Here is a tiny trained network, its code and every weight. The questions are about switching its units off for an input and a target symbol, where a switched-off unit gives its printed mean instead of its output.

import numpy as np


def w(rows, s, z=0):
    codes = np.array(rows[::2]) - 128.0
    scale = np.full(codes.shape[1], s)
    scale[-1] = z or s
    return codes * scale


def norm(h):
    return h / np.sqrt((h * h).mean(-1, keepdims=True) + 1e-5)


def f(y):
    return y / 2 * (1 + np.tanh(0.7978845608 * (y + 0.044715 * y**3)))


def softmax(a):
    e = np.exp(a - a.max(-1, keepdims=True))
    return e / e.sum(-1, keepdims=True)


def log_softmax(a):
    a = a - a.max(-1, keepdims=True)
    return a - np.log(np.exp(a).sum(-1, keepdims=True))


def net(x, mask):
    ids = ['βδεηθμ'.index(c) for c in x.split()]
    T = len(ids)
    res = E[ids] + P[:T]
    q, k, v = (norm(res) @ M[0].T for M in (Q, K, V))
    z = softmax(np.where(np.tri(T) > 0, q @ k.T / 2**0.5, -1e9)) @ v
    res = res + np.where(mask[0], z, O[0][:, -1]) @ O[0][:, :-1]
    y = f(norm(res) @ A[0][:, :-1].T + A[0][:, -1])
    res = res + np.where(mask[1:17], y, B[0][:, -1]) @ B[0][:, :-1]
    return log_softmax(norm(res)[-1] @ U[:, :-1].T + U[:, -1])


Q, K, V, O, A, B = {}, {}, {}, {}, {}, {}
E = w([
[136,152,131,3],'β',
[161,173,226,50],'δ',
[36,35,89,81],'ε',
[50,98,127,185],'η',
[199,85,17,233],'θ',
[114,179,200,169],'μ',
],0.014)
P = w([
[248,45,122,145],'0',
[185,120,83,139],'1',
[170,131,99,154],'2',
[150,149,106,150],'3',
[134,155,116,149],'4',
[119,155,128,149],'5',
[103,154,137,146],'6',
[88,156,146,140],'7',
[74,155,157,138],'8',
[55,161,169,128],'9',
[28,161,184,116],'10',
[105,121,178,182],'11',
],0.012)
Q[0] = w([
[119,98,78,112],'h1',
[35,182,194,5],'h1',
],0.021)
K[0] = w([
[79,176,136,190],'h1',
[9,136,220,91],'h1',
],0.013)
V[0] = w([
[81,185,11,2],'h1',
[237,203,225,50],'h1',
],0.0045)
O[0] = w([
[202,7,135,167,235],'h1',
[146,133,196,183,252],'h1',
],0.015,0.003)
A[0] = w([
[93,9,156,194,207],'n1',
[105,127,130,143,105],'n2',
[148,49,116,99,149],'n3',
[223,135,166,122,167],'n4',
[185,188,105,196,129],'n5',
[93,164,140,143,140],'n6',
[78,100,126,81,147],'n7',
[97,155,191,230,179],'n8',
[69,70,92,187,254],'n9',
[97,254,122,76,94],'n10',
[136,73,43,183,161],'n11',
[134,249,182,147,150],'n12',
[87,140,127,69,164],'n13',
[50,156,178,201,109],'n14',
[96,73,64,86,101],'n15',
[134,78,178,116,119],'n16',
],0.016,0.0063)
B[0] = w([
[166,123,113,236,245],'n1',
[153,128,119,113,125],'n2',
[139,180,184,176,192],'n3',
[75,135,113,115,239],'n4',
[41,146,66,102,155],'n5',
[173,85,109,132,144],'n6',
[148,144,79,131,166],'n7',
[165,73,101,96,221],'n8',
[154,159,208,139,193],'n9',
[150,156,125,241,173],'n10',
[42,134,195,142,165],'n11',
[130,9,118,111,206],'n12',
[116,119,81,120,171],'n13',
[205,150,118,190,185],'n14',
[152,132,120,53,166],'n15',
[131,130,171,126,194],'n16',
],0.011)
U = w([
[169,162,240,190,111],'β',
[106,45,175,94,65],'δ',
[199,185,112,75,253],'ε',
[185,246,18,181,80],'η',
[59,171,138,173,143],'θ',
[112,75,20,221,103],'μ',
],0.011,0.0033)

Each question gives the input, a string of symbols that net reads in full, and the target symbol t.
The units are the heads (2 rows each of Q, K, V and O) and the neurons (one row each of A and B). Each row of codes is followed by its name. A weight is (code - 128) times the scale printed after its matrix; where a second scale follows, it is the last column's (O, A, B and U).
mask holds one flag per unit, heads first, then neurons. A switched-off unit (its flag False) gives its mean, the last column of its rows in O or B, instead of its output. The means were averaged over made-up inputs and are rounded, as every weight is.
A unit's drop is (log p(t) with every unit on - log p(t) with that unit switched off) / (log p(t) with every unit on - log p(t) with every unit switched off).
The circuit of an input: a set's keep is (log p(t) with only the set's units on - log p(t) with every unit switched off) / (log p(t) with every unit on - log p(t) with every unit switched off). Starting from the 12 units with the biggest drops (on a tie, the unit counted first), units are removed one at a time, each time the one whose removal leaves the highest keep (on an exact tie, the one counted first), for as long as the keep stays at least 0.8.
circuit, biggest first: the units of the circuit, biggest drop first
most important unit: the unit with the biggest drop
k most important neurons: the k neurons with the biggest drops, biggest first
drop when u is switched off: that unit's drop, to one decimal
input η ε μ η β, target η: 3 most important neurons => n10, n12, n8
input β β μ β β β β η ε β, target ε: circuit, biggest first => h1, n1, n12
input δ ε β β θ ε ε β θ η η, target η: 2 most important neurons => n12, n7
input θ μ δ η μ μ β ε, target η: circuit, biggest first => h1, n7, n12, n15
input μ β δ β ε β β η θ ε ε, target θ: most important unit => n8
input ε μ μ μ, target μ: circuit, biggest first => n12, n5
input η β μ θ β β δ, target δ: circuit, biggest first => n12, n1
input μ δ ε δ η ε η β, target η: circuit, biggest first => h1, n12
input η δ ε ε ε, target β: 3 most important neurons => n9, n11, n3
input ε β η, target β: drop when n9 is switched off => 0.4
input μ δ θ β β ε β η δ δ, target δ: drop when n12 is switched off => 0.6
input ε β θ, target θ: drop when n11 is switched off => 0.6
